(in the rows, 128 means zero)
Here are made-up elements, facts about them, and rows of numbers that follow some of those facts. Name the element behind each unnamed row.

Some elements and their rows:
[139 132 167 116  64 129 125 180 179 118 153 112 140 113 158 114 155 143
 102 116  85 145  96 126  95 118 158 170 134]: leren
[142 129 170 119  64 125 120 181 171 116 152 115 136 115 161 119 154 143
  96 115  81 147  95 128  95 117 158 171 132]: vemuklel
[137 131 168 122  61 130 121 179 174 114 148 112 139 110 162 111 152 147
 102 117  86 147  98 125  92 114 159 167 132]: kipler
[138 135 167 119  61 124 121 182 173 114 154 113 140 115 157 123 155 142
 100 117  84 147  94 128  93 118 156 170 133]: treken
[140 138 169 137  60 123 100 179 165 128 143 112 134 118 152 123 143 130
  73 109  86 142  85 130  92 117 160 171 118]: fina
[134 134 168 103  61 120 126 175 172 117 164 116 137 107 151 104 162 137
 106 116  94 138  90 131 101 122 147 156 148]: gramak
[126 159 147 134  94 112  87 160 167 145 143 127 126  93 153  92 115 140
  62 137  88 118  78 137  90 107 196 159 107]: dutrufu
[118 143 151 129  77 105 115 185 163 133 151 111 127 138 130 117 151 137
  94 110  77 138 102 145  84 100 135 190 130]: tritos
[153 125 179 126  49 114 104 175 157 137 126 135 138 115 133 118 171 136
  80 115  84 131  95 150  81 125 158 153 147]: gonem
[114 162 161 145  94  96 108 145 159 189 120 105 155 109 124  83 165 122
  62 106  54 116  88 140  96 103 203 177 112]: platik
[140 136 127 131  73  94  92 166 173 136 111 121 157  79 162  93 157 147
  72 144  99 142 102 160 105 128 185 158 146]: brobres
[148 142 131 131  95  80  81 156 175 136 134 122 168  79 164 112 156 130
  53 131  96 142  91 161  99 131 200 166 133]: tratril
[115 148 154 134  53 134  98 150 156 136 127 100 130 122 146 101 163 144
  81 135 111 148  94 129  90 110 150 142 109]: grebar
[109 164 112 132  74 116 113 188 171 144 177 118 107  91 139  98 118 139
  82 121  83 149  67 181  53  85 142 188 118]: dritroklen
[127 155 192 125  66 136 114 172 161 189 102 122 114 115  85  71 162 152
  84 109  73 110  98 140  73 105 164 151 121]: givos
[103 155 138 115  93 105 110 170 160 142 149 120 120 123 123  94 130 137
  92 124  88 127  94 154  78  94 146 167 122]: baske
[124 142 177 124  69 134 120 161 154 161 136 134 116 116 121  92 143 140
 100 113  67 109  89 137  74 108 174 151 128]: pididri
[160 126 183  87  71  96 119 194 165 113 168 125 168  93 130  92 112 132
  75 149 110 142  71 151  89 112 153 144 132]: luti
[153 147 172 107  85 102  91 184 176 118 178 135 125 112 135 138 129 132
  66 116  95 127  82 144  79 123 158 169 132]: vove
[112 150 147 105  78 135 109 141 156 146 151 125 122  98 135  76 128 129
  78 115 112 119  74 123  77 118 173 139 114]: pliril
[121 150 149 106  48 117 100 147 153 130 139 114 126 107 145  92 170 137
  76 138 142 136  88 130  92 127 130 125 133]: fifla

How the elements are related:
ρ(bribes, kleze); ρ(bribes, tipar); ρ(bribes, gude); ρ(bribre, skogamis); ρ(bribre, klezizek)
ρ(bribre, puflil); ρ(britugro, biflin); ρ(brobres, platik); ρ(brobres, kabron); ρ(brobres, febrilos)
ρ(brotron, gude); ρ(doskek, skogamis); ρ(doskek, klezizek); ρ(doskek, diflal); ρ(doskek, vistir)
ρ(doskek, metrer); ρ(dritroklen, skosaskim); ρ(drostagra, skidros); ρ(dutrufu, febrilos); ρ(dutrufu, nidil)
ρ(fegu, trile); ρ(fifla, ploba); ρ(floma, skidros); ρ(flusti, lodre); ρ(gepak, nuziber)
ρ(gobrir, loflo); ρ(gobrir, broplan); ρ(gopun, gugiver); ρ(grafimas, zodeflar); ρ(grafimas, grimor)
ρ(grafimas, flameben); ρ(grafimas, miflom); ρ(gribrem, stezos); ρ(gribrem, skidros); ρ(gribrem, laple)
ρ(klabifluk, flesku); ρ(klabifluk, gopluflak); ρ(klugel, fusteze); ρ(luti, puflil); ρ(luti, miflom)
ρ(luti, moros); ρ(mesestak, givos); ρ(miver, zodeflar); ρ(miver, drovuvel); ρ(mulitru, grimor)
ρ(nibil, plufli); ρ(plelok, diflal); ρ(pliril, truluplu); ρ(rategu, tiro); ρ(rategu, savobul)
ρ(roki, tipar); ρ(roki, plufin); ρ(rugrul, biflin); ρ(rugrul, tritos); ρ(sastas, flonoplis)
ρ(sastas, zunor); ρ(sastas, miflom); ρ(siplelek, skidros); ρ(siplelek, grogrum); ρ(skegri, zuful)
ρ(skegri, vistir); ρ(skegri, givos); ρ(skonim, flepi); ρ(steku, trivepos); ρ(tekul, boklos)
ρ(tekul, granil); ρ(tratril, platik); ρ(tratril, muklekas); ρ(tratril, plufin); ρ(tuske, platik)
ρ(tuske, klezizek); ρ(vabu, lofluvo); ρ(vabu, fakil); ρ(vepok, gedrem); ρ(vove, topu)
ρ(vove, stigul); ρ(zabalas, savobul); ρ(zala, pididri); Ω(biflin, nibil); Ω(bribes, faskor)
Ω(bribes, skosaskim); Ω(brobres, flonoplis); Ω(brobres, faskor); Ω(broplan, trubin); Ω(broplan, roki)
Ω(diflal, dreflega); Ω(dotas, tifel); Ω(dotas, grogrum); Ω(dritroklen, steku); Ω(dritroklen, tata)
Ω(dutrufu, britugro); Ω(dutrufu, nuziber); Ω(faskor, miver); Ω(febrilos, dotas); Ω(fina, sogin)
Ω(fina, gramak); Ω(fina, braler); Ω(fisar, pagu); Ω(flesku, leren); Ω(floma, pliril)
Ω(flonoplis, koper); Ω(flusti, faskor); Ω(fuflen, feti); Ω(fusteze, votur); Ω(gele, pitrito)
Ω(gonem, sastas); Ω(gopun, zuful); Ω(gramak, ploba); Ω(granil, grugul); Ω(granil, rastel)
Ω(grebar, stezos); Ω(gresto, stezos); Ω(gresto, kabron); Ω(gresto, mesestak); Ω(grogrum, ploba)
Ω(grogrum, klaklo); Ω(grogrum, rastel); Ω(grubrite, klugel); Ω(grubrite, rastel); Ω(grugul, rastel)
Ω(gruste, gramak); Ω(kegol, kleze); Ω(kegol, dreflega); Ω(kipler, plovam); Ω(kleze, kluvo)
Ω(kloda, steku); Ω(klugel, trubin); Ω(klugel, lista); Ω(klugel, rategu); Ω(klugel, plugrar)
Ω(koper, plovam); Ω(koper, fifla); Ω(leren, grogrum); Ω(leren, koper); Ω(lista, traplos)
Ω(lodre, gribrem); Ω(lodre, steku); Ω(lodre, nibil); Ω(lofluvo, klaklo); Ω(luti, skegri)
Ω(luti, klugel); Ω(mesestak, zuful); Ω(milabres, topu); Ω(miver, rastel); Ω(moros, dritoba)
Ω(moros, rastel); Ω(nibil, votur); Ω(nubrir, pagu); Ω(platik, fakil); Ω(plelok, dotas)
Ω(ploba, skosaskim); Ω(ploba, sastas); Ω(ploba, rastel); Ω(plovam, zuful); Ω(plovam, rastel)
Ω(puflil, tifel); Ω(puflil, pitrito); Ω(puvar, plelok); Ω(rategu, sastas); Ω(roki, nunok)
Ω(roski, doskek); Ω(rugrul, skogamis); Ω(rugrul, tiro); Ω(rugrul, sastas); Ω(setubak, plufin)
Ω(siplelek, fusteze); Ω(skegri, nunok); Ω(skegri, sastas); Ω(skidros, plovam); Ω(skidros, tifel)
Ω(skiplutrik, plufin); Ω(skonim, traplos); Ω(sogrin, stezos); Ω(staklin, fifla); Ω(staklin, luti)
Ω(stigul, rastel); Ω(stotre, fifla); Ω(tipar, doskek); Ω(topu, bribes); Ω(tratril, grubrite)
Ω(tratril, dasti); Ω(treken, grogrum); Ω(trile, doskek); Ω(tritos, braler); Ω(trotras, trubin)
Ω(tuske, grebar); Ω(tuske, brobres); Ω(tuzuvum, trubin); Ω(tuzuvum, dreflega); Ω(vemuklel, stigul)
Ω(voflar, gresto); Ω(voflar, rastel); Ω(vove, dreflega); Ω(vove, broplan); Ω(zabalas, gele)
Ω(zala, nunok); Ω(zala, rastel); η(babrer, c); η(bapa, f); η(baske, d)
η(biflin, a); η(brekuvun, c); η(bribes, a); η(brobres, h); η(broplan, b)
η(brotron, a); η(dasti, i); η(datogen, a); η(diflal, j); η(doskek, g)
η(dotas, l); η(dreflega, d); η(dritoba, h); η(dritroklen, d); η(drostagra, e)
η(drovuvel, j); η(dutrufu, c); η(fabu, e); η(fakil, i); η(faskor, a)
η(febrilos, i); η(fegu, g); η(fifla, a); η(fina, c); η(fisar, i)
η(fladres, l); η(flameben, i); η(flelen, e); η(flepi, k); η(flesku, f)
η(fuflen, f); η(gedrem, b); η(gepak, b); η(givos, g); η(gonem, g)
η(gopluflak, k); η(gopun, b); η(grafimas, e); η(granil, c); η(grebar, a)
η(gresto, l); η(gribrem, e); η(grogrum, h); η(grubrite, g); η(gruste, i)
η(gude, e); η(kabron, b); η(klabifluk, f); η(kleze, g); η(kloda, c)
η(klugel, d); η(kluvo, e); η(lista, d); η(loflo, f); η(mesestak, c)
η(miflom, e); η(miver, d); η(nidil, c); η(nunok, i); η(pididri, f)
η(platik, j); η(pliril, e); η(plovam, b); η(plufin, i); η(puflil, e)
η(puvar, a); η(rategu, a); η(roki, c); η(roski, d); η(rugrul, c)
η(sastas, l); η(siplelek, f); η(skiplutrik, b); η(skosaskim, d); η(sogin, l)
η(staklin, d); η(steku, b); η(stezos, g); η(stotre, c); η(tata, c)
η(tifel, f); η(tratril, j); η(trile, j); η(tritos, d); η(trivepos, a)
η(trotras, c); η(truluplu, a); η(tufla, i); η(tuske, b); η(vabu, a)
η(vobipon, a); η(voflar, i); η(votur, f); η(vubrun, b); η(zabalas, h)
η(zala, f); η(zeflatos, e); η(zodeflar, a); η(zunor, g)

Which element is each row?
No name comes twice in this set of rows, the named rows included.
[116 157 164 137  93 104 116 155 162 164 162 116 128 123 155 109 144 132
  89 120  47 101  83 122 105  91 200 174 115] | tipar
[144 142 186 122  70 105  98 177 157 130 163 123 133 121 135 128 149 122
  57  99  93 121  75 135  89 125 149 168 129] | trotras
[114 140 156 101  69 131 134 159 167 129 147 115 127 104 146  79 153 146
 121 126  97 127  95 118  90 111 155 146 137] | pitrito
[140 149 169 101  72 131 118 190 187 129 130 107 134  87 145  82 144 157
  97 131 105 142  98 128  97 115 156 165 127] | plelok
[113 163 138 137  73 111  78 134 150 151 150 117 119 106 153  95 144 138
  59 147 111 123  76 137  93 108 172 142 110] | brotron
[128 143 156 119  68 127  94 151 150 161 117 144 120 104 114  85 139 149
  86 133  90 119  90 157  62 112 175 135 129] | fegu
[126 141 172 118  65 133 115 162 155 154 133 138 118 104 124  85 135 147
  98 120  76 108  90 139  70 107 177 140 129] | bapa
[105 162 139 122  98 108  96 174 158 141 146 123 122 130 118 101 121 142
  90 121  79 128  96 150  75  91 158 175 116] | roski
[118 157 200 136  73 154 129 195 157  99 102 105 164 129 175 145 171 147
 101 100  53 130  81 135  97 112 158 151 136] | skidros
[140 161 199 118  85  99  98 178 164 173 122 108 146 113  85 104 171 123
  43  83  83 124  87 149  84 116 161 179 121] | diflal
[114 135 148 102  63 105 136 178 162 126 153 107 140 124 140  99 177 139
 111 113  95 139 103 139  99 115 115 171 158] | skosaskim
[123 139 160 126  72 136 118 174 169 127 146 116 133 116 146 106 139 143
 102 122  79 142  97 126  87 105 167 164 120] | sogrin
[132 142 164 115  63 140 113 177 179 127 121 108 129  91 141  79 148 152
  90 125 116 147  96 122  92 125 152 162 122] | mesestak

The same elements again, as new rows of numbers:
Some elements and their rows:
[129 133 129 129 122 127 127 127 130 131 120 132 128 129 128 125 129 129
 127 129 129 127 123 124 129 128 129 128]: bastidi
[122 143 127 135 119 132 121 121 132 128 109 128 130 124 128 131 130 129
 126 134 127 135 123 124 129 124 135 133]: boklos
[133 140 122 129 126 123 127 105 140 134 115 132 140 132 117 116 114 122
 130 131 123 141 141 114 133 134 124 138]: tifel
[131 114 134  79 165 125 133 150 103 128 141 148 112 121 131 110 144 112
 138 112 139 102 134 133 149 124  57  76]: tratril
[111 148 116 128 129 131 133 146 180 119 116 109 137 123 139 119 114 124
 131 104 120 146 161 120 124 115 144 113]: skogamis
[135 103 140 104 131 128 128 135 125 139 103 142 113 139 128 130 142  97
 133 146 142  84 114 136 150 123  79 139]: rugrul
[132 118 115 127 111 126 136 114 127 117 131 134 167 142 136 100 102 157
 145 147 125 186 141 126 137 121 194 176]: stezos
[154  92 113 123 108 110 142 117 101 133 168 114 160 171 133  90  87 165
 140 114 120 179 142 118 118 134 178 140]: gribrem
[118 122 121 130 114 137 117 123 100 131 107 104 120 132 133 154 134 122
 126 120 128 123 118 133 120 114 109 120]: lodre
[119 147 126 138 117 135 119 118 133 126 103 126 131 121 127 134 131 128
 126 135 127 138 123 124 128 123 138 135]: savobul
[115 129 112 128 128 126 145 113 140 128 105 137 143 101 126 192 135 116
 125 123 123 112 145 142 129 115 102 222]: zodeflar
[134 144 129 132 119 122 128 122 147 132 112 133 142 130 127 113 124 132
 130 124 124 139 131 113 134 129 121 137]: klaklo
[122 113 130 110 112 131 136 130 112 118 106 140 145 135 141 123 112 152
 143 147 134 163 129 134 141 116 192 182]: grogrum
[122 142 127 134 119 132 122 122 132 128 110 128 130 123 128 131 130 129
 127 132 127 135 124 124 128 124 135 133]: ploba
[100 202 174 161 173 120 169  92 124 114 186 145  79 124  91  44 122  99
 121 140 158 116 106 141 146 114 236 235]: fuflen
[123 152 134 148 119 130 121 123 120 124 129 117 123 122 123 136 118 153
 118 119 120 154 123 118 110 141 172 116]: broplan
[117 126 120 129 132 139 119 109 105 128 119 126 113 123 119 149 127 114
 122 146 132 124 124 137 121 127 150 125]: flesku
[153  97 118 124 119 119 104 110 119 135 112  85 175 167 117 113  96 139
 113  94 106 168 132 112  92 130  22 101]: pliril
[115 141 126 130 123 132 127 143 174 124 109 108 128 136 137 109 112 119
 131 116 124 139 150 117 125 120 157 101]: zuful
[142 129 123 154 119 124 127 117 153 128 151 124 157 135 130  95 132 130
 135 132 118 138 130 117 123 128 112 129]: sogin
[126 138 203 132 158 123 114 125 175  95  86 137 197 139 110  40 111 141
  96 131 122 173  92 120  75 113  45 207]: fakil

Which element is each row?
No name comes twice in this set of rows, the named rows included.
[131 111 127 120 136 128 126 119 105 135 137 132 109 136 119 136 126 113
 122 139 134 109 123 135 123 135 136 115] | zala
[141  96 117 127 121 119 141 122  96 122 178 134 144 154 133 100  96 165
 133 140 128 174 133 134 114 136 229 140] | drostagra
[131 114 135 124 129 128 126 136 110 133 135 132 109 134 129 134 136 122
 122 133 136 106 112 136 123 130 130 114] | flusti
[123 113 130 116 137 127 134 159 151 128 141 114 109 141 139 114 120 115
 127 112 132 111 141 131 120 125 144  83] | plelok
[131 123 141 136 129 125 127 137  99 130 155 121 103 133 125 138 124 147
 114 120 129 125 113 130 105 147 166  95] | gopun
[125 120 134 115 157 124 135 167 107 122 188 115  96 127 137 119 125 143
 118  89 128 122 137 133 100 139 153  37] | tuske
[130 107 127 110 145 117 145 166 152 130 159 120 113 139 139 122 123 118
 126  98 130 101 147 135 121 127 120  94] | bribre
[137 129 127  85 154 121 131 136 120 132 125 161 137 117 133  95 151 111
 144 116 135 110 134 121 160 116  30  99] | roki
[124 106 136 102 133 131 131 152 162 133 100 123 114 147 137 114 125  91
 138 134 139  93 138 130 146 116 105 116] | mesestak
[140 118 128 122 133 121 129 115 122 139 133 134 121 141 116 120 120 115
 126 133 130 116 129 123 129 140 122 121] | klabifluk
[142 137 134 140 111 116 126 125 123 138 131 100 135 145 124 121 109 152
 125  91 114 149 132 104 115 142 111 108] | steku
[129 129 122 127 130 128 126 110 123 132 122 131 127 130 118 128 120 118
 127 135 128 130 134 125 128 132 135 130] | bapa

The same elements again, as new rows of numbers:
Known rows:
[144 153 118 124 129 111 130 154 142 125 117 152 150 130 119 109 123 142
 122 139 133 131 137 133 131 104]: vepok
[124 131 134 138 123 135 108 119 146  78  95 136 150 182 102 172 105 104
 110 115 142 147 150 137  56 112]: tratril
[134 167 128 132 149  96 116 129 166 133  88 132 138 121 118 131 114 135
 135 136 135 114 124 127 127 117]: bapa
[136 167 133 145 144  99 115 144 172 135 106 137 151 118 119 139 118 142
 135 130 129 120 125 133 134 121]: fabu
[130 168 135 139 132  95 120 136 166 130  97 130 132 112 130 136 115 129
 142 128 140 105 116 131 141 118]: loflo
[141 139 122 166 113 177 162 110 134 112  98 138 137 128 139 129 138 139
 132 122 132 131 143 126 129 121]: dotas
[141 149 119 158  98 194 156 102 128 113 118 101 147  93 122 155 136  92
 129 117  84 115 128 143 105 150]: grogrum
[141 150 124 135 133 108 130 158 149 128 120 148 145 125 115 117 127 149
 121 132 142 117 129 131 137 101]: setal
[145 122 147 140  85 168 135 111 116  99 123 147 127 153 149 169 159 119
 127 110 122 143 132 131 135 108]: granil
[158 120 112 116 112 105 129 156 116 117 113 126 119 159 116 160 101 111
 144 179 133  68 104 127 101  53]: dritroklen
[125 116 126 146 126 126  85 143 150 117  95 159 159 140 109 146 104 167
 113 106 164 101  94 139 127 103]: tipar
[135 148 128 134 102  90 114 155 172 117 111 130 133 134 124 137 116 125
 124 124 145 112 104 129 130 120]: trile
[ 94 163 149 138 173  86 144 157 126 133 131 155 139  74  94  91 139  70
  94 100 115 136 147 148 133 119]: trubin
[119 154 166 141 124  94 114 149 128 114 134 143 128 145 106 147 126  58
  97 101 114 128 127 142 130 120]: broplan
[146 170 129 134 128 100 109 127 174 127  97 135 134 149 118 143 117 122
 137 136 137  98 114 131 129 116]: fuflen
[128 159 118 131  99 122 135 144 174 111 100 133 144 116 143 123 122 165
 124 121 150 158 132 129 116 121]: grebar
[136 146 126 137 127 117 126 157 138 133 112 152 142 122 123 131 125 153
 118 131 134 112 114 133 145 110]: boklos
[142 152 152 128 123  96  88 158 151 113 134 162 142 177  95 130 135  82
 106 113 135 102 121 140 128 117]: kegol
[154 138 117 126 102 116 124 160 156 111  92 144 129 144 132 113 115 101
 112 134 156  89 108 130 113  92]: roski
[140 185 128 137 146 101 121 127 167 130  90 135 150 127 121 122 111 120
 143 140 132 128 137 137 116 100]: klabifluk
[110 111 138 143 123  89 113 133 188 134 134 120 117 111 127 112 128 159
 117 130 141 118 110 127 123 104]: zodeflar

Which element is each row?
No name comes twice in this set of rows, the named rows included.
[141 149 104 125 122 127 112 140 146 131 138 136 152 106  99 123 142 149
 116 118 114  88 103 143 132 127] | laple
[153 122 138 128  96 143 119 128 114 111 124 142 141 173 124 160 139 115
 137 132 118 118 124 134 128  95] | fina
[133 120 128 137 120 153 118  73 146  95  60 139 121 126 132 174 139 149
 142 101 161 113 117 112 122 105] | febrilos
[105 162 141 128 168  98 156  81 121 123  93 136 119  53 117 113 148  69
 135 100 119 134 156 135 134  93] | nunok
[ 95 148 126 163 156 161 209 119 116 120 115 126 141  15 139 106 147 141
 112 103 108 200 177 136 125 125] | rastel
[117 148 138 150 148 110 107 127 163 123  96 139 157 108 117 151 101 155
 130 110 138 107 106 139 134 121] | gude
[130 175 123 134 171 101 129 142 163 137  97 141 162 103 122 114 111 134
 132 143 120 131 135 136 128 123] | pliril
[128 107 134 153 113 162 135 111 166 124 128 131 135 117 142 115 159 145
 126 122 127 152 135 116 124 124] | flonoplis
[111 116 120 143 156 131 108 151 138 115  99 156 148 113 108 142 118 159
 113 113 157 116 110 137 125 123] | muklekas
[121 140 137 143 111 128 153 132 122 118 126 135 136 118 132 143 135 129
 120 122 124 127 136 132 137 110] | topu
[129 136 114 124 153  79 141 166 109 143 124 133 150 113 111 148 103 182
 151 177 113  86 130 133 126  71] | nibil
[102 157 148 137 155 101 136 150 122 123 135 151 140  98  96 122 141  78
 104 102 116 135 147 140 131 112] | plugrar

